Below are the code and all the weights of a small trained network. Each question names an input and a target symbol and asks about switching units off, where a switched-off unit gives its printed mean instead of its output.

import numpy as np


def w(rows, s, z=0):
    codes = np.array(rows[::2]) - 128.0
    scale = np.full(codes.shape[1], s)
    scale[-1] = z or s
    return codes * scale


def norm(h):
    return h / np.sqrt((h * h).mean(-1, keepdims=True) + 1e-5)


def f(y):
    return np.maximum(y, 0)


def softmax(a):
    e = np.exp(a - a.max(-1, keepdims=True))
    return e / e.sum(-1, keepdims=True)


def log_softmax(a):
    a = a - a.max(-1, keepdims=True)
    return a - np.log(np.exp(a).sum(-1, keepdims=True))


def net(x, mask):
    ids = ['αγδεζθλμξσφψω'.index(c) for c in x.split()]
    T = len(ids)
    res = E[ids] + P[:T]
    r = norm(res)
    for j in range(3):
        rows = slice(2 * j, 2 * j + 2)
        q, k, v = (r @ M[0][rows].T for M in (Q, K, V))
        z = softmax(np.where(np.tri(T) > 0, q @ k.T / 2**0.5, -1e9)) @ v
        o = O[0][rows]
        res = res + np.where(mask[j], z, o[:, -1]) @ o[:, :-1]
    y = f(norm(res) @ A[0][:, :-1].T + A[0][:, -1])
    res = res + np.where(mask[3:19], y, B[0][:, -1]) @ B[0][:, :-1]
    return log_softmax(norm(res)[-1] @ U[:, :-1].T + U[:, -1])


Q, K, V, O, A, B = {}, {}, {}, {}, {}, {}
E = w([
[101,148,120,143],'α',
[90,156,113,127],'γ',
[111,161,112,140],'δ',
[103,161,122,116],'ε',
[116,161,125,159],'ζ',
[107,146,141,154],'θ',
[108,144,114,119],'λ',
[84,148,138,130],'μ',
[161,58,173,24],'ξ',
[115,162,149,138],'σ',
[123,150,124,144],'φ',
[111,142,152,143],'ψ',
[141,245,139,134],'ω',
],0.011)
P = w([
[198,42,121,106],'0',
[130,168,140,143],'1',
[126,168,151,140],'2',
[120,166,165,149],'3',
[103,171,186,148],'4',
[74,172,193,148],'5',
[63,172,210,161],'6',
[46,174,227,169],'7',
[25,186,240,167],'8',
[18,189,251,157],'9',
[16,219,252,160],'10',
],0.0038)
Q[0] = w([
[52,236,186,130],'h0',
[132,167,234,58],'h0',
[145,39,79,81],'h1',
[152,30,80,161],'h1',
[111,185,155,115],'h2',
[212,30,1,108],'h2',
],0.008)
K[0] = w([
[204,2,123,88],'h0',
[182,88,153,66],'h0',
[90,176,155,145],'h1',
[132,204,174,221],'h1',
[155,45,94,91],'h2',
[28,246,136,159],'h2',
],0.0084)
V[0] = w([
[194,181,190,75],'h0',
[74,86,120,215],'h0',
[75,154,178,125],'h1',
[111,67,65,103],'h1',
[128,254,75,62],'h2',
[68,113,181,78],'h2',
],0.01)
O[0] = w([
[199,220,249,99,72],'h0',
[145,70,3,112,108],'h0',
[247,114,95,194,168],'h1',
[58,9,141,127,246],'h1',
[77,199,117,236,6],'h2',
[173,45,219,182,245],'h2',
],0.0067,0.0024)
A[0] = w([
[92,108,30,69,162],'n0',
[197,151,155,84,178],'n1',
[127,144,179,110,209],'n2',
[255,112,205,99,34],'n3',
[96,182,136,185,154],'n4',
[123,151,147,108,65],'n5',
[216,86,110,88,143],'n6',
[96,125,166,252,107],'n7',
[143,178,87,80,123],'n8',
[197,176,136,99,193],'n9',
[111,159,121,31,100],'n10',
[85,158,132,86,169],'n11',
[131,162,182,128,212],'n12',
[128,90,122,145,91],'n13',
[133,33,44,149,252],'n14',
[94,193,125,159,150],'n15',
],0.0083,0.0031)
B[0] = w([
[184,223,166,74,206],'n0',
[63,88,122,115,184],'n1',
[137,62,106,78,202],'n2',
[2,81,102,53,208],'n3',
[167,59,78,139,183],'n4',
[156,166,143,182,138],'n5',
[133,124,231,201,179],'n6',
[97,91,77,73,194],'n7',
[102,69,122,153,148],'n8',
[113,38,106,122,180],'n9',
[116,65,150,240,151],'n10',
[188,95,213,133,171],'n11',
[124,97,120,89,213],'n12',
[83,190,138,153,149],'n13',
[251,213,161,221,254],'n14',
[210,100,131,116,176],'n15',
],0.0045,0.0063)
U = w([
[115,70,34,98,255],'α',
[74,91,89,225,151],'γ',
[53,211,85,137,167],'δ',
[91,175,195,207,154],'ε',
[187,216,62,93,147],'ζ',
[236,110,100,92,144],'θ',
[44,86,138,133,109],'λ',
[210,54,153,223,59],'μ',
[129,114,155,114,41],'ξ',
[202,198,187,84,119],'σ',
[85,186,123,34,158],'φ',
[146,34,131,72,45],'ψ',
[176,252,145,182,94],'ω',
],0.016,0.0033)

Each question gives the input, a string of symbols that net reads in full, and the target symbol t.
The units are the heads (2 rows each of Q, K, V and O) and the neurons (one row each of A and B). Each row of codes is followed by its name. A weight is (code - 128) times the scale printed after its matrix; where a second scale follows, it is the last column's (O, A, B and U).
mask holds one flag per unit, heads first, then neurons. A switched-off unit (its flag False) gives its mean, the last column of its rows in O or B, instead of its output. The means were averaged over made-up inputs and are rounded, as every weight is.
A unit's drop is (log p(t) with every unit on - log p(t) with that unit switched off) / (log p(t) with every unit on - log p(t) with every unit switched off).
The circuit of an input: a set's keep is (log p(t) with only the set's units on - log p(t) with every unit switched off) / (log p(t) with every unit on - log p(t) with every unit switched off). Starting from the 12 units with the biggest drops (on a tie, the unit counted first), units are removed one at a time, each time the one whose removal leaves the highest keep (on an exact tie, the one counted first), for as long as the keep stays at least 0.8.
circuit, biggest first: the units of the circuit, biggest drop first
top k neurons: the k neurons with the biggest drops, biggest first
which heads matter: for each layer, one digit per head in row order, 1 if its drop is at least 0.15 and else 0, layers parted by /
drop of u: that unit's drop, to one decimal
input δ φ ω ω ψ α μ α, target δ: circuit, biggest first => [h2]
input φ θ ε ω σ ε δ ε σ ω, target φ: which heads matter => 001
input ψ γ μ λ φ, target ψ: which heads matter => 001
input μ ε φ μ α ζ δ μ δ, target μ: which heads matter => 101
input ω φ λ ε σ σ ψ δ μ, target ω: which heads matter => 011
input σ μ φ ψ γ σ ω θ α γ α, target σ: which heads matter => 110
input ε μ μ φ σ μ μ, target ε: which heads matter => 101
input θ α λ, target θ: which heads matter => 101
input ζ φ ψ δ ε α δ θ, target ζ: which heads matter => 001
input ψ ψ α ζ α λ ω, target ψ: which heads matter => 001
input λ σ ε ω λ ε φ, target λ: which heads matter => 010
input γ δ φ σ δ σ μ λ, target γ: circuit, biggest first => [h2; h0]
input δ δ ω ψ φ σ θ ε ε λ μ, target δ: which heads matter => 001
input α μ μ φ, target α: circuit, biggest first => [h0]
input ε α ζ ω θ μ θ, target ε: circuit, biggest first => [h0; h2]
input ε ω λ ω, target ε: top 2 neurons => [n14; n0]
input ζ λ θ α α μ μ φ, target ζ: drop of h2 => 0.3
input θ ω μ μ μ ψ ψ ζ, target θ: drop of h0 => 0.6
input μ δ φ δ λ ε, target μ: drop of h1 => 0.0
input φ μ ω, target φ: circuit, biggest first => [h1]
